Rows lie near named flat spaces through zero. A row that begins with a name and a colon came from that space; any other row is followed by the name of its block's space that it lies nearest.
z813_z162: [-15  -7 -14 -40  20  40 -54 -10  13  -7  25 -56 -11 -30  32   5   6   0
  23 -25   8  15]
z338_z970: [ 57  28  26  10  22 -52   0 -38  60 -26 -15  49  -9  20  30 -11 -11  41
  54 -27 -28  54]
z929_z782: [ -5  16  17 -10 -11   5  37  12 -27   2 -13  -4  16  21  -3   2   2 -30
 -14  10  15   4]
z929_z782: [ -7 -38 -25   6  -4 -28   8   4 -13   4  15  12 -15  18   4 -14  -6  -3
 -27  14  -5 -22]
z338_z970: [ -1  -9  -8 -44 -16  19 -19 -22  22   2 -12 -33   1  14  22 -25  40  12
   2 -11   6  46]
z702_z522: [ 42  -9 -61  26  15   9 -27  26   5  32 -29  -5  13 -55 -42  44 -25  25
  32  26  31 -19]
z788_z799: [ 31   1  -6   8  21 -41  46  14 -19  -7   5  29   0  21  13  18 -43 -22
  14  16  12  -3]
z788_z799: [ 45  18   5 -10  35 -47  42   8 -21 -20   1  25   4  24  36  28 -59 -33
  36   7  18  12]
z152_z497: [-25  18  21  37 -15  34 -23  -3  16   1  15  21   4 -50 -47  16   9  28
   2  -4 -25 -30]
z788_z799: [ 15  -4 -11  31  -3 -10  45  24  -6  21 -21  12   5  14 -29   1   0   0
 -11  18  13  -3]
z929_z782: [ 24  22   3 -39   9 -12 -24  -4 -22  -3 -46 -29  19  18  32   0 -10 -29
   8  -3  24  20]
z813_z162: [ -9  -8 -15  21  -5  14  12  30 -21  27 -22 -22   6   0 -30  -1   9 -12
 -29  14  18 -21]
z788_z799: [ 48  14 -10  52  34 -24 -20   6  42  13 -35  13  -8 -17 -18   6 -15  39
  34 -13  -5   7]
z338_z970: [ 28  -6 -11  19  39 -26  10  15  14  11 -21 -22 -18  28  19 -17  -7  -1
   6 -16  10  19]
z152_z497: [-26 -31   6   3 -10 -32  37 -16 -11 -34  84  68 -23   6  14   8 -30  -2
  -8  15 -35 -34]
z338_z970: [ -8 -19 -12  26  48  -5  13  22  -5 -11  65   2 -32 -22  14  27 -48 -11
  18  -8  -4 -34]
z813_z162: [ 10   5  -1   2  -2   3 -46 -12  30  15 -50 -29   0   7  -1 -33  37  26
  -6 -20  -4  25]
z702_z522: [ 49  29 -10  17  44 -10 -30   9  15   2 -29  -6   6 -31   2  33 -38   9
  52 -10  15   6]
z152_z497: [ 10   4   7  33   7 -23  12  -3   8 -13  25  53  -6 -18 -14  21 -30  16
  17   7 -21 -23]
z813_z162: [-19   2  17  14 -34   1  23  -8  -4  -6  17  45   8  -5 -28   3   8   9
 -15  16 -20 -18]
z702_z522: [  0   3  10  16 -19   8 -21 -24  50   5 -14  12  -5  -5 -18 -27  42  49
   2 -16 -26  25]
z929_z782: [ 27  18  35  38  -6 -72  27 -18   8 -20 -15  83   0  34  -3 -12 -21  13
  -2   5 -35  -7]
z929_z782: [-19 -14  15  43 -20 -21  72  12  -8   0  32  55 -10  23 -29  -7  -1   0
 -31  19 -21 -26]
z929_z782: [ -6  30  33  34 -20   8  40   5  -3  -4   5  47  17 -15 -42  21  -5   4
   2  13 -13 -15]
z702_z522: [-26   8  32 -17  -4   2   0  -7 -10 -10  -1 -21  -4  32  24 -29  19 -23
 -25 -18  -9   8]
z813_z162: [ 36   5 -33  38  24   5 -26  37   9  52 -91 -59   8   2 -31 -14  19  10
  -9  -4  36   8]
z702_z522: [ -7   2   5   2 -15  15 -15  -6  19  13 -27 -20   2   8 -11 -27  39  17
 -15 -11  -4  18]
z813_z162: [-31  -7   2  -2   8  40  -5   9   6   4  26 -37 -12 -14   0  -4  16  -3
  -6 -16   1  -2]
z702_z522: [ -6  -1  -1  16 -18   5   5  -6   7  -4  22  39   4 -27 -28  18  -5  20
   6  14 -14 -19]
z929_z782: [  8  35  40  26 -33 -22   6 -23   9 -14 -19  71  21  -6 -32   5   0  22
   2  10 -31  -9]
z813_z162: [ 31   2 -22   8  30 -16  23  25 -19   5  -3   1   4  -6   3  33 -44 -19
  24  15  27  -9]
z788_z799: [  1  -8 -18 -18 -17  23  -7  -2  10  16 -18 -24   8  -2  -9  -8  30  11
  -3   4  14  22]
z152_z497: [ 56  30  -5  -2  12 -14  32   8   6   7 -44   8  23   8  -2  22 -17  -1
  39  11  29  38]
z338_z970: [ 42 -13   1   3  38 -90  18 -24  13 -41  39  69 -29  32  57   2 -61   4
  34  -5 -28   4]
z152_z497: [-52  -2  31  27  -8   1 -38 -12 -10 -21  43  28 -16 -24 -11  -5  -6   3
 -29 -12 -46 -60]
z929_z782: [ 24  19  31  -5   8 -49  31  -8  -5 -13 -29  17   1  59  32 -25  -6 -19
  -5  -9  -5  27]
z788_z799: [ -6  18  24  26 -11   0  43  14 -15   3  -5  23  11   9 -26   6  -2 -12
 -14  11  -2 -12]
z152_z497: [-13  -2   1   6  -6  14  -7  -1   5   2   9  -1  -2 -13 -11   0   9   8
  -4  -2  -6  -8]
z813_z162: [ 11  -6 -30 -16  62  31 -33  26   6  14  -3 -91 -18 -14  36   7 -11 -17
  28 -30  37  19]
z788_z799: [  5  11   9  15  36  -4 -40   2  13  -2 -11 -27 -14  -6  17  -7  -9   2
  10 -29  -6  -2]
z338_z970: [-47 -64 -54 -44 -22  39 -42  -9  -7   6  55 -36 -17 -27   9  -5  23   8
 -23  11   3 -20]
z702_z522: [ 40  26  11  22  26 -13 -40 -21  58  -7 -23  12  -7 -19   5  -1  -2  46
  48 -30 -18  31]
z929_z782: [-21  -8   0 -11 -22  15  27  10 -23   7   3  -8   8  13 -10  -5  15 -19
 -27  14  10  -5]
z702_z522: [-25  16  29  10 -38  19  34  -5  -7  -7  18  40  16 -11 -34  11  11   2
 -11  15 -15 -13]
z788_z799: [-61  12  50 -12   2  13  21  15 -57 -19  32 -23  -5  27  22 -10  -7 -66
 -47 -11  -7 -36]
z702_z522: [-31   6  50 -27  15 -23  -6 -23 -10 -38  33  -6 -23  44  63 -34  -4 -32
 -17 -35 -29   5]
z788_z799: [ 30 -10 -25  60  -8 -18  94  52 -14  47 -45  16  11  33 -58   0   4  -4
 -27  39  31  -4]
z338_z970: [ -6  22   7   4 -17  50 -13   9  15  28 -49 -45  19 -10 -32 -12  49  12
  -8  -9  16  24]
z338_z970: [  4  -3  -3  -9  10  -6  16  14 -15   8 -18 -27  -1  29  15 -13   2 -23
 -13  -1  18  10]
z338_z970: [  9  19  24 -23  -5  -6   5 -25  16 -23  10  22   4   5  21   2  -2   6
  25  -9 -11  28]
z813_z162: [  1   0  14   0  18 -20  42   5  -9 -17  33  17 -12  21  24   5 -25 -20
   7  -3  -4   1]
z152_z497: [ 11  25   9  59  37  15 -26  19  26  10  -9  -7  -8 -43 -30  20 -15  23
  25 -21  -7 -19]
z152_z497: [-14 -15 -12  -3 -42  11 -14 -16   8   8  -2  20   9 -14 -29  -7  29  27
 -17  17 -12  -7]
z152_z497: [  1 -13   8  -6  32 -38  50   4 -17 -30  60  26 -24  28  45  10 -48 -31
  12  -2  -6  -7]
[ 16  17  31  -3  -6 -34  21 -35  24 -38  33  71  -3   4  17   9 -20  19
  33  -4 -33  16]  z813_z162
[ 16   6   0   9 -12 -25 -14 -10  -1  -1 -23  30  10  -1 -11   1  -6  11
  -1  10  -9  -9]  z152_z497
[-17   4   2 -29 -38  39  -2 -12   4   7  -9 -15  18  -7 -15  -6  40   7
  -8   6   7  21]  z788_z799
[  0  13   9 -21  18  11 -24  -2  -1  -4 -11 -37   0   3  26  -5   2 -14
   9 -20   9  16]  z788_z799
[ -4  16  32   3 -12   3  -6 -24  38  -5 -15   1  -4  19   4 -35  40  25
  -3 -26 -23  35]  z702_z522
[-13 -28  -4   1 -18 -17  -4 -19  17  -2  12  16 -16  21   6 -33  25  21
 -23  -3 -23   4]  z929_z782
[  0  30   7  25   4  36 -91   0  24  27 -70 -49  13 -39 -33 -12  35  29
  -3 -26  -1  -4]  z702_z522
[  0  17   4  11 -22  19 -34  -5   9  14 -38  -2  19 -23 -34  -1  24  21
  -5   2  -2  -3]  z152_z497
[ -6  30  18 -19  -2  37  22  15 -19   4 -14 -32  22  -3  -4  16   5 -29
   6   0  26  16]  z929_z782
[ -9 -48 -28  13  10 -48  50  23 -44  -3  44  28 -22  32  13   1 -40 -33
 -33  28   2 -45]  z788_z799
[ -2  -7 -24 -22 -15  17 -43  -4 -11   9 -17 -19  13 -24  -7   8   7   3
  -3  11  12  -9]  z813_z162
[ 11   0   3 -12   2 -17  -2 -18  14 -14   9  16  -5   8  19  -4  -4   9
  15  -6 -10  16]  z338_z970
[-18   9  10 -52 -28  28  19   7 -36  12 -38 -53  25  39  13 -21  37 -43
 -33   6  33  29]  z338_z970
[-16  -5  23  22  13 -30  32  -5  -9 -35  74  62 -21  -5  11  20 -46  -8
   8   2 -33 -37]  z152_z497
[ 15 -10 -14  -5   3 -23 -16  -2  -3   6 -26  -7  -1  17  11 -14   0  -1
  -8   2   5   3]  z152_z497
[ 58  29   2  44  42 -52 -20  10   8   2 -51  22   3  -2  -2  15 -45   8
  30  -6   1  -8]  z152_z497
[ 56  24  17   3  23 -63  36 -22  16 -37  19  79   0   9  28  30 -58   8
  59   4 -15  20]  z813_z162
[ 19 -16 -24   0  34 -19 -11  12  -1   7  -8 -27 -15  12  24  -6 -16  -8
   6  -8  14   3]  z788_z799
[ 30  76  61  41   0 -19  57  13 -21 -15 -29  65  37  -5 -35  44 -43 -21
  26  14  -1 -11]  z929_z782
[-16 -18  -8 -14 -18  13  -2   1   3  20 -26 -40  -3  31   2 -41  47   0
 -36  -5   7  21]  z702_z522
[ -6 -39 -17 -21  -4 -30  58  -3 -16 -18  60  34 -18  30  28   1 -21 -16
  -6  20  -2  -2]  z702_z522
[ 33  21   7  18  47 -19 -86 -23  51 -11 -22 -11 -18 -26  25  -6 -13  39
  44 -45 -23  14]  z702_z522
[-25   1  17  32  -5   3  35  25 -23  11  -1  -1  -1  16 -23  -9   5 -20
 -37   6  -2 -27]  z788_z799
[ 18 -37 -30   0  15 -32 -17 -21  38  -9  28  19 -30   4  25 -14  -5  36
  18  -8 -19  14]  z702_z522

Rows lie near named flat spaces through zero. A row that begins with a name and a colon came from that space; any other row is followed by the name of its block's space that it lies nearest.
z902-z708: [-12 -29  34  15  33  -4  26 -18   0  47  -4  -4 -18  25  15  26  23   6
  -9   8 -22 -48]
z902-z708: [  1 -35  15  12  20  14  40 -32  -1  28   2   1  -9 -11 -10  15  56 -32
 -11  34  -2 -31]
z511-z11: [ 12   9 -25   3  10  21 -13 -21   5 -11 -11   4 -18  -4 -34  -9  37 -29
   7  44  13 -18]
z934-z498: [  7   7   8 -49   7  18 -24  15  13  20 -15  -4  15  12 -31   9 -23   6
  15  -6 -13 -10]
z934-z498: [-31   5 -17  75  -5 -15   8 -30  -2 -18 -12   2 -34  13  39   1  16  10
  -3  19   5 -10]
z641-z815: [-10 -14   5   0  26  36  34   7   1 -23   4   5   2  21 -13 -32  22  13
 -26   3 -26 -14]
z934-z498: [ 20  -3  -3 -39  -5  22   4  14   7   9 -13   4   6 -21 -29  -3 -21 -23
   3  -6   5 -24]
z902-z708: [-16 -19  48  -5 -23 -66  13 -22  -6  64 -25  -9   8 -37  29  45 -17 -27
  31 -27  -3   8]
z934-z498: [  1  -3  -4  20   7  11  15   4   3 -18  16  -3  -1  16  13  -1   9   9
  -6   5  12   5]
z902-z708: [-30  12 -10  26  10   3 -23  15   5 -27  11 -33  27  80  35  27  -1  44
  26   6  23  60]
z318-z903: [-34  -5   8  17 -27 -16  25  19   1 -10 -25 -11  16   5  44   6 -54  13
  12 -43   5  20]
z641-z815: [  1  21   3  12  11   8 -19 -26  31   2  -7  -4 -13  20 -20  17  25   1
  34  36   6  -1]
z641-z815: [ -1 -30  -3  17  23  77  46  -6  27 -10  25  -2  12  33 -13  13  40  16
 -19  35  -1 -16]
z902-z708: [  7 -14  -4 -19 -14   8   6   4  -9  12   4  10  10 -32  -9  -5  -9  -8
 -21 -11 -11  -5]
z902-z708: [ -2   1  10  20 -20   8  30 -13  23 -10   3  17  -7 -31   2  -9  -7   6
  -5  -8 -13  -5]
z318-z903: [ -2   1  -7 -14 -14  16  37  26  -1 -41 -21  11   5 -27 -10 -49 -31 -15
 -11 -30  -4  -5]
z596-z526: [  9   8 -30   7  -4 -18 -21 -14 -30 -12  -8  16 -28 -35 -13 -34  20 -28
 -23  15  -2 -17]
z596-z526: [ -3 -11  -1  -8 -40  -9 -18  16   8  41   4 -22  38   1  38  73 -59  10
  26 -25  35  31]
z641-z815: [ 26  10 -22 -25   6  10 -24  35  -6  -4   4 -18   7  25   0  15 -29  -9
  14  -2  45  -3]
z318-z903: [-17  -6   0   5 -12 -16  -2   7 -10   6  -9 -11  12   7  25  14 -20   4
   6 -16   7  17]
z902-z708: [ 17 -14 -42 -28 -20  45  -4  17 -16 -25  22  10  30 -32 -28 -21   5 -13
 -36   7   6  22]
z511-z11: [ 15   7 -50   6 -10  11 -27  -9 -24 -11  -8  25 -33 -39 -21 -34   4 -20
 -38  18  -5 -42]
z511-z11: [ -7   2  22   8 -12  -6  10 -25  23  14  -5   8  -1 -20  -6  10   7   2
  14   3 -17   4]
z641-z815: [ -6   3   3  -8 -10  -3  -5 -12   8   5 -15   0   7 -14 -14   4   4 -12
  16   6  -4  11]
z934-z498: [ -1  20 -35  13  13  18 -21  11  -9 -47   7   3 -11  26  -7 -36  10  18
 -16  13   1   6]
z511-z11: [-21 -17 -63  32  11  19 -23   6 -36  -4 -26 -27  -7  49  27  26   6 -19
  -7  36  47 -20]
z641-z815: [ 12  20   2  -8   0  -3 -20  10  18   2  -1 -11   1  20   1  21 -22   5
  31   0  24   6]
z318-z903: [ -5   9 -41  39 -12   7  -9  20  -4 -27  -2 -21  -4  37  42  23 -31   5
  12   4  58   8]
z902-z708: [ -7   5  -3   9 -12  13  15  -1  10 -26   5  11   4 -12  -4 -22  -1  12
  -9  -6 -13  14]
z318-z903: [  9  29  -8  -4   0  30  22  18  28 -59 -13  12 -12  -3 -27 -52 -18   0
   8  -8   1  -9]
z596-z526: [  8  -4   8   8  -3 -13  26  24  -2  -9   7 -16   6  12  33  13 -25  -8
  14 -21  39  10]
z641-z815: [  3 -52 -23   1  18  61  51  22 -16  -3  11 -16  21  25   8  15  17 -21
 -31  17  32 -23]
z318-z903: [-30   8  10  26  13 -33 -44 -12   0  25   1 -33  11  68  38  58  10  33
  37  14  13  41]
z641-z815: [ 12 -50 -38 -34   5  88  37  27  -9  -6   8 -14  46   7 -26  13  15 -33
 -27  24  33  -6]
z902-z708: [  22  -32   14  -41  -30   -9   30  -14  -17   43   -9   31    1 -105
  -30  -16   -5  -52  -34  -20  -29  -36]
z596-z526: [ -2  20 -22 -21 -26  20 -37   7  19  -9  -8  -3  26  -1 -20  12 -25  10
  23   3   7  34]
z934-z498: [ 43  27  21 -33   3   4  17  18  31 -23   6   4  -5 -17 -31 -19 -15 -23
  32 -10  24  -3]
z934-z498: [ -7  14  -8  58 -23 -26 -34  -9   9   9  40  -7  -5  25  61  50 -20  56
   4  -3  18  33]
z596-z526: [-22  -7 -36  -4  14  47   7  13 -12 -32 -35   3  -4  19 -22 -40   0  -4
 -25  10 -16 -32]
z511-z11: [-23 -23 -27  41   7  24 -20 -26  -3  17  20 -23  17  48  22  59  47  16
   0  52  22  27]
z596-z526: [-18  11   4 -10   0 -26   4  25 -16 -27 -28 -13   9  13  12 -26 -26  -7
  16 -30   6  23]
z934-z498: [  6  -7   3 -33  19  18  28   7  -8 -20 -23   5  -1 -15 -41 -46  22 -39
  -5   5 -10 -19]
z318-z903: [-34  20 -28  29  17   9 -31 -33   3 -25 -36  -6 -18  34 -20 -14  46  -4
  19  50  -8   4]
z934-z498: [ 22  10 -11 -33  19  44  -9  34  11 -24  19  -5  16  33 -25 -12  -9  18
  -3   1   8   3]
z596-z526: [ -6  40  18 -21  11 -22  -7  11   9 -53 -15  -2   6  10 -26 -54   7  -1
  33 -13 -11  46]
z318-z903: [-39  -2 -26 -14 -75 -46 -25   5 -32  11 -58   3  27 -69  21  -2 -70 -26
   6 -48  -6  37]
z596-z526: [-25 -20  27  -8  40  17  30 -14  -2   3 -16   3  -3  22 -24 -27  46   4
 -16  12 -49 -22]
z511-z11: [  6  14   2 -10  11   1   6  25   1 -29  -2  -5   0  19   0 -23 -16   4
   8 -15  10   5]
z511-z11: [  9  22  -7  -8  14  12   6  17   8 -40 -14   0 -13  13 -19 -37  -6 -10
  12   0  11 -10]
z596-z526: [ -1   7 -44   1  -9  19 -31  -9 -13 -10 -15  17 -16 -19 -24 -24   4  -6
 -25  19 -14 -23]
z934-z498: [ -4  10   5  22  24  23  10   9  23 -26  16 -12  -2  56  10   5   8  32
  12  10  11   7]
z596-z526: [  8  -1 -33  11 -10   1 -12  -2 -19  -3  -3   8 -17 -20   3  -8  -4 -16
 -20   8  12 -21]
z511-z11: [ 31  46  10 -19 -31 -62 -22  -6   3  -9 -22  24 -34 -75 -19 -39 -34 -37
  25 -27   2  -7]
z641-z815: [ 38  33 -20 -16  23  27 -42  28  16 -21  31  -4  -9  45 -16   0 -13  30
   7  12  23  -7]
z318-z903: [ -9  16 -95  16 -10  41 -11  15 -30 -84 -47  -1 -16  -3 -23 -62   4 -51
 -13  33  44 -10]
z641-z815: [ 49  10 -51 -21 -53  -4 -76  -6 -14  28  48  15  14 -65 -12  36 -16  -8
 -18  14  29  28]
z511-z11: [-31  31 -41  76 -57 -58 -49 -36  -5   1 -30   1 -33 -24  55  31 -34   2
  25   5  27  16]
z902-z708: [-27  -1  -4  -5   1   6  -7  19 -11 -23   6  -8  30  29  10 -14  -6  34
 -11 -17 -20  44]
z318-z903: [-13   3 -13  11 -24 -28 -46 -28  -8  36 -11  -2   0 -16   9  37   0  -2
  12  13  -1  13]
z511-z11: [  38   37   10   -7  -57  -87  -54  -46   -2   37    8   36  -30 -118
  -14    1   -7  -35   16   -9   -8   14]
[  5 -28 -27  39  40  21  19  -6 -35  -9  22   1 -31  28  14 -13  53  -6
 -52  35   8 -47]  z641-z815
[ 31 -14 -18 -68  10 -15  10  36 -54  19 -62  10 -30 -55 -33 -51 -41 -87
 -24 -29   9 -94]  z511-z11
[-38  13  78  32   7 -29  21 -10  55  24   2 -14   7  55  46  46 -27  72
  50 -33 -30  27]  z318-z903
[-36  12  67 -16   5 -46  -4   7  18  25 -11 -10  21  31  23  14 -34  53
  32 -50 -48  36]  z596-z526
[-26  20 -10  14 -10 -17 -41 -29   6   6 -28  -3  -5   6  -6  11  11   4
  25  21 -12  18]  z318-z903
[-22   1  30   6  14 -10  30   6  12  -7 -23  -9  -2  25  13  -7 -11   7
  20 -18  -9  -4]  z641-z815
[ 18  17   6 -22  -1 -18  -2  28  -9 -20   5   7  -5 -13  -2 -33 -30   1
  -5 -33  -1   1]  z511-z11
[ -4 -11   8 -24   3  -1  29  32 -16   0 -28   4  -4  -9   5 -29 -46  -9
 -18 -43 -14 -39]  z511-z11
[  2 -18  -4  22  -4  41  17 -24  23   8  29   8   7  -5  -7  23  32  14
 -15  30  -6   0]  z641-z815
[ 20   5 -19  13 -15 -12 -31 -11  -9  13  30  11 -10 -22   8  15   4   7
 -17   9   7   2]  z641-z815
[ -4   7   7   5 -29 -25 -15 -24  -4   8  15  28  -2 -54  -5 -18   4  17
 -23 -13 -44  20]  z641-z815
[-16 -31 -14 -13  -8  15  49   9 -33 -20 -31  13   6 -43 -12 -52   1 -39
 -40 -17 -19 -21]  z318-z903
[-29 -30  18  37   9 -20  48 -14 -13  15 -24 -13 -10  10  38  16  14 -21
   3  -1   9 -19]  z641-z815
[ -6  25  28  -3  11 -48   8  15  -8 -32  -9  -4  -8   8  12 -39  -9   0
  20 -31  -3  26]  z596-z526
[ -6  -2  30 -28  14 -35  12 -11 -21   9 -27  17 -16 -37 -26 -49  16 -26
 -12 -17 -47 -22]  z902-z708
[ 20  23   8 -31 -32 -11 -27  30  20   5  15  -2  25 -12   6  20 -65  23
  23 -39  14  33]  z641-z815
[ 13  27  11 -19   2   0 -17  26  18 -15  11   1   4  17  -4  -9 -35  32
  12 -24  -4  11]  z641-z815
[-11  22  28 -21  13  11   8  13  33 -20 -20  -5   9  28 -19 -16 -17  18
  33 -14 -16  10]  z641-z815
[-11   9  35  20  20   5  29   7  29 -15   9   0  -8  38  16  -7 -10  44
   7 -18 -20  -6]  z641-z815
[ 44  18   1 -47  -9 -31 -16   3 -17   6  -8  26 -25 -73 -40 -43 -11 -47
  -9 -15  -7 -31]  z511-z11
[ 22 -17 -19   4  -5  11  11  -6 -10   4  13  -5   2 -19  -2  16  23 -38
  -4  24  38  -4]  z596-z526
[-27  -3  26  19  49  -8  16 -15  -3  -8 -11  -8 -17  51   1 -19  48  13
   2  17 -28 -12]  z902-z708
[ -1  35 -51  42 -49 -40 -62 -21 -15  -3 -11  20 -38 -45  23  -1 -35   4
  -8   0   8  -5]  z934-z498
[  6 -10 -33  14 -29  24 -16   8   9   3  25 -25  37  17  25  63 -11   0
  20  19  62  47]  z902-z708
[ 16   0 -36  -4  10  24 -18  22 -24 -26  30   8  -2  10  -5 -28   4  18
 -44   3  -2  -4]  z511-z11
[ 16   4  26  17  16 -12  22  -4  11  -4  25   5 -19   4  10  -5  14   9
  -1  -2   1 -10]  z596-z526
[ 53  20  -7 -67   8  67  -7  50  42 -11   7  -2  16  16 -50   2 -51   1
  20  -8  28 -27]  z934-z498
[ 20 -20 -31 -13  26  43 -28  25 -14  29  25 -13   4  49   5  39  -8  20
 -27  18  20 -38]  z902-z708
[-26  24  26  25  -1 -40 -12 -50  17   7 -29  11 -27 -15 -11 -10  31  -1
  28  16 -36   5]  z641-z815
[-27 -39  87 -21  43 -23  45 -30   5  53   2 -13  26  20  -8  23  66  -2
  16   4 -49  17]  z596-z526
